Here is a tiny trained network, its code and every weight. The questions are about switching its units off for an input and a class, where a switched-off unit gives its printed mean instead of its output.

import numpy as np


def w(rows, s, z=0):
    codes = np.array(rows[::2]) - 128.0
    scale = np.full(codes.shape[1], s)
    scale[-1] = z or s
    return codes * scale


def f(y):
    return np.maximum(y, 0)


def log_softmax(a):
    a = a - a.max(-1, keepdims=True)
    return a - np.log(np.exp(a).sum(-1, keepdims=True))


def net(x, mask):
    res = np.array(x, float).reshape(1, 4) / 4 @ E
    y = f(res @ A[0][:, :-1].T + A[0][:, -1])
    res = res + np.where(mask, y, B[0][:, -1]) @ B[0][:, :-1]
    return log_softmax(res[-1] @ U[:, :-1].T + U[:, -1])


A, B = {}, {}
E = w([
[160,185,214,153,48],'x0',
[159,141,125,10,109],'x1',
[165,254,63,151,135],'x2',
[20,176,140,99,105],'x3',
],0.0087)
A[0] = w([
[127,80,204,139,99,89],'n1',
[158,193,217,108,35,23],'n2',
[188,99,144,140,153,54],'n3',
[77,168,169,119,104,84],'n4',
[149,177,91,151,133,14],'n5',
[28,131,83,95,142,142],'n6',
[152,194,85,163,115,60],'n7',
[179,206,94,118,111,117],'n8',
[185,78,67,137,163,66],'n9',
[130,73,166,111,104,65],'n10',
[198,123,164,139,122,77],'n11',
[97,77,143,120,111,58],'n12',
[121,148,3,122,155,114],'n13',
[123,143,136,59,136,131],'n14',
[133,142,184,212,130,131],'n15',
[155,143,113,32,173,253],'n16',
[103,78,99,109,147,104],'n17',
[183,100,107,135,185,82],'n18',
[84,101,84,199,197,125],'n19',
[120,59,141,120,152,84],'n20',
[129,160,68,127,164,116],'n21',
[18,178,176,130,77,132],'n22',
[160,138,183,130,64,31],'n23',
[50,133,98,102,139,130],'n24',
[192,104,138,156,126,36],'n25',
[139,118,99,65,160,136],'n26',
[192,132,151,63,107,159],'n27',
[102,73,132,105,163,123],'n28',
[106,119,116,244,167,128],'n29',
],0.011,0.0022)
B[0] = w([
[111,175,177,74,204,194],'n1',
[89,107,138,239,123,251],'n2',
[221,100,71,136,171,170],'n3',
[188,91,82,167,197,193],'n4',
[109,164,145,50,230,179],'n5',
[236,147,76,206,148,235],'n6',
[85,156,172,37,202,206],'n7',
[83,133,163,95,188,227],'n8',
[181,124,104,193,138,200],'n9',
[130,150,173,88,205,186],'n10',
[159,103,97,181,156,175],'n11',
[118,174,147,70,207,181],'n12',
[109,181,214,181,172,223],'n13',
[76,70,78,122,107,195],'n14',
[40,94,83,128,80,202],'n15',
[43,93,112,146,78,248],'n16',
[117,200,205,186,156,197],'n17',
[192,122,110,168,137,185],'n18',
[21,74,111,138,28,218],'n19',
[135,167,180,107,180,198],'n20',
[135,198,202,124,198,189],'n21',
[245,87,67,126,176,254],'n22',
[99,147,135,192,160,190],'n23',
[251,118,72,191,134,208],'n24',
[183,120,55,131,188,167],'n25',
[3,78,99,197,33,203],'n26',
[66,57,95,129,77,212],'n27',
[139,173,249,126,183,205],'n28',
[49,66,96,44,110,223],'n29',
],0.0063,0.0075)
U = w([
[142,167,197,82,178,53],'0',
[249,99,42,160,140,72],'1',
[134,128,145,182,108,221],'2',
[67,68,73,110,76,73],'3',
[166,132,113,87,81,255],'4',
],0.015,0.0041)

Each question gives the input, the list of numbers given to net, and the class t.
The units are the neurons (one row each of A and B). Each row of codes is followed by its name. A weight is (code - 128) times the scale printed after its matrix; where a second scale follows, it is the last column's (A, B and U).
mask holds one flag per neuron, in row order. A switched-off neuron (its flag False) gives its mean, the last column of its row in B, instead of its output. The means were averaged over made-up inputs and are rounded, as every weight is.
A unit's drop is (log p(t) with every unit on - log p(t) with that unit switched off) / (log p(t) with every unit on - log p(t) with every unit switched off).
The circuit of an input: a set's keep is (log p(t) with only the set's units on - log p(t) with every unit switched off) / (log p(t) with every unit on - log p(t) with every unit switched off). Starting from the 12 units with the biggest drops (on a tie, the unit counted first), units are removed one at a time, each time the one whose removal leaves the highest keep (on an exact tie, the one counted first), for as long as the keep stays at least 0.8.
units of the circuit, in order: the units of the circuit, biggest drop first
most important unit: the unit with the biggest drop
k most important neurons: the k neurons with the biggest drops, biggest first
drop when u is switched off: that unit's drop, to one decimal
input [3,-6,-4,-1], class 3: units of the circuit, in order	[n15 n29]
input [-7,-7,-3,7], class 1: units of the circuit, in order	[n6]
input [3,-8,3,-7], class 3: units of the circuit, in order	[n29 n15]
input [-8,7,0,-5], class 2: units of the circuit, in order	[n13 n26 n17]
input [4,6,5,7], class 1: units of the circuit, in order	[n22 n4]
input [-7,-3,-6,7], class 1: 3 most important neurons	[n6 n24 n22]
input [-8,3,-3,-7], class 2: units of the circuit, in order	[n26 n17 n28]
input [-5,4,-4,5], class 1: 2 most important neurons	[n6 n24]
input [-8,-3,4,-1], class 2: 2 most important neurons	[n13 n19]
input [7,-4,-1,7], class 1: 2 most important neurons	[n22 n4]
input [-5,1,5,3], class 0: 2 most important neurons	[n21 n13]
input [7,-7,-1,-8], class 1: 2 most important neurons	[n25 n3]
input [-6,-4,0,-4], class 2: 3 most important neurons	[n19 n22 n13]
input [-7,-5,4,-1], class 2: units of the circuit, in order	[n13]
input [-4,6,-2,-2], class 3: 2 most important neurons	[n26 n16]
input [-5,-7,2,-5], class 3: 2 most important neurons	[n19 n29]
input [-5,5,-7,-4], class 0: 2 most important neurons	[n28 n20]
input [-7,-6,1,8], class 1: 3 most important neurons	[n6 n24 n22]
input [-4,-5,3,5], class 1: 2 most important neurons	[n6 n24]
input [6,7,4,0], class 3: most important unit	n27
input [-4,4,1,3], class 2: 2 most important neurons	[n29 n13]
input [-4,-5,-5,1], class 0: drop when n17 is switched off	0.2
input [-5,5,-3,-1], class 2: drop when n17 is switched off	0.4
input [1,-5,5,-2], class 0: drop when n26 is switched off	0.2
